Below is a small trained network, with its code and all its weights. Each question gives an input and a class and asks what happens when units are switched off, that is, made to give their printed mean instead of their output.

import numpy as np


def w(rows, s, z=0):
    codes = np.array(rows[::2]) - 128.0
    scale = np.full(codes.shape[1], s)
    scale[-1] = z or s
    return codes * scale


def norm(h):
    return h / np.sqrt((h * h).mean(-1, keepdims=True) + 1e-5)


def f(y):
    return np.maximum(y, 0)


def log_softmax(a):
    a = a - a.max(-1, keepdims=True)
    return a - np.log(np.exp(a).sum(-1, keepdims=True))


def net(x, mask):
    res = np.array(x, float).reshape(1, 6) / 4 @ E
    u = 0
    for l in range(2):
        y = f(norm(res) @ A[l][:, :-1].T + A[l][:, -1])
        res = res + np.where(mask[u : u + 11], y, B[l][:, -1]) @ B[l][:, :-1]
        u += 11
    return log_softmax(norm(res)[-1] @ U[:, :-1].T + U[:, -1])


A, B = {}, {}
E = w([
[163,74,73,249],'x0',
[178,205,149,198],'x1',
[81,190,85,136],'x2',
[86,140,52,141],'x3',
[162,235,169,166],'x4',
[11,186,253,195],'x5',
],0.0044)
A[0] = w([
[51,107,137,107,82],'L0N1',
[139,126,214,76,99],'L0N2',
[135,222,234,55,111],'L0N3',
[39,117,84,136,62],'L0N4',
[110,125,109,90,123],'L0N5',
[63,83,63,148,87],'L0N6',
[153,44,49,239,180],'L0N7',
[79,147,137,220,102],'L0N8',
[183,155,62,124,2],'L0N9',
[168,23,94,33,73],'L0N10',
[254,175,83,99,114],'L0N11',
],0.009,0.0031)
B[0] = w([
[127,222,118,160,166],'L0N1',
[167,180,157,90,182],'L0N2',
[204,175,191,140,237],'L0N3',
[101,176,109,104,163],'L0N4',
[204,100,129,80,158],'L0N5',
[92,187,107,133,178],'L0N6',
[92,107,221,153,255],'L0N7',
[94,96,87,70,196],'L0N8',
[192,98,3,219,160],'L0N9',
[114,111,103,41,235],'L0N10',
[110,70,74,184,212],'L0N11',
],0.0067,0.0059)
A[1] = w([
[65,130,101,105,209],'L1N1',
[118,96,254,144,135],'L1N2',
[145,93,71,29,151],'L1N3',
[131,82,147,206,162],'L1N4',
[45,210,92,169,116],'L1N5',
[142,200,164,188,74],'L1N6',
[206,172,199,45,72],'L1N7',
[18,157,97,143,6],'L1N8',
[196,170,39,227,208],'L1N9',
[106,44,195,168,3],'L1N10',
[172,170,57,95,215],'L1N11',
],0.0089,0.002)
B[1] = w([
[84,130,182,115,198],'L1N1',
[172,108,184,193,238],'L1N2',
[80,109,152,28,237],'L1N3',
[133,104,69,141,203],'L1N4',
[115,185,44,155,221],'L1N5',
[254,141,107,38,221],'L1N6',
[101,162,197,138,254],'L1N7',
[125,200,99,109,191],'L1N8',
[148,95,45,166,237],'L1N9',
[93,77,172,137,179],'L1N10',
[51,8,130,177,209],'L1N11',
],0.009,0.0047)
U = w([
[157,202,233,135,182],'0',
[211,194,67,143,4],'1',
[107,60,206,217,52],'2',
[130,66,27,173,170],'3',
[48,219,77,116,174],'4',
[68,60,149,4,170],'5',
],0.016,0.0037)

Each question gives the input, the list of numbers given to net, and the class t.
The units are the neurons (one row each of A and B). Each row of codes is followed by its name. A weight is (code - 128) times the scale printed after its matrix; where a second scale follows, it is the last column's (A, B and U).
mask holds one flag per neuron, layer by layer. A switched-off neuron (its flag False) gives its mean, the last column of its row in B, instead of its output. The means were averaged over made-up inputs and are rounded, as every weight is.
A unit's drop is (log p(t) with every unit on - log p(t) with that unit switched off) / (log p(t) with every unit on - log p(t) with every unit switched off).
The circuit of an input: a set's keep is (log p(t) with only the set's units on - log p(t) with every unit switched off) / (log p(t) with every unit on - log p(t) with every unit switched off). Starting from the 12 units with the biggest drops (on a tie, the unit counted first), units are removed one at a time, each time the one whose removal leaves the highest keep (on an exact tie, the one counted first), for as long as the keep stays at least 0.8.
units of the circuit, in order: the units of the circuit, biggest drop first
unit that matters most: the unit with the biggest drop
k most important neurons: the k neurons with the biggest drops, biggest first
drop when u is switched off: that unit's drop, to one decimal
input [-8,8,4,-4,2,-6], class 3: 4 most important neurons -> [L0N11 L1N9 L1N11 L0N7]
input [2,8,2,7,2,1], class 3: units of the circuit, in order -> [L1N9]
input [4,7,3,0,-6,7], class 4: units of the circuit, in order -> [L0N8 L1N8]
input [-1,6,-6,7,-3,6], class 4: 3 most important neurons -> [L0N8 L0N7 L1N5]
input [-8,5,7,3,2,-1], class 0: 2 most important neurons -> [L0N3 L1N7]
input [0,8,-8,1,8,-2], class 3: units of the circuit, in order -> [L0N11 L1N9]
input [3,-3,-8,3,-4,2], class 2: 3 most important neurons -> [L0N7 L1N2 L0N8]
input [3,1,6,0,6,4], class 1: 2 most important neurons -> [L1N6 L0N10]
input [8,4,-1,6,-6,-2], class 2: 4 most important neurons -> [L0N7 L1N10 L1N6 L0N1]
input [-3,3,4,-6,-2,-2], class 0: 2 most important neurons -> [L0N3 L1N7]
input [2,-7,5,-6,-2,6], class 4: 2 most important neurons -> [L0N7 L1N5]
input [-6,5,0,8,7,0], class 1: 2 most important neurons -> [L0N7 L1N6]
input [8,3,0,-4,-1,-2], class 2: 2 most important neurons -> [L0N7 L1N10]
input [6,-8,-2,-1,1,-7], class 5: unit that matters most -> L0N10
input [-6,6,8,5,5,0], class 1: 2 most important neurons -> [L1N6 L0N3]
input [-4,-5,-1,2,-3,6], class 0: drop when L0N11 is switched off -> 0.1
input [7,-2,4,-5,-8,0], class 2: drop when L1N2 is switched off -> 0.2
input [7,-4,-5,2,3,-1], class 2: drop when L0N7 is switched off -> 1.6
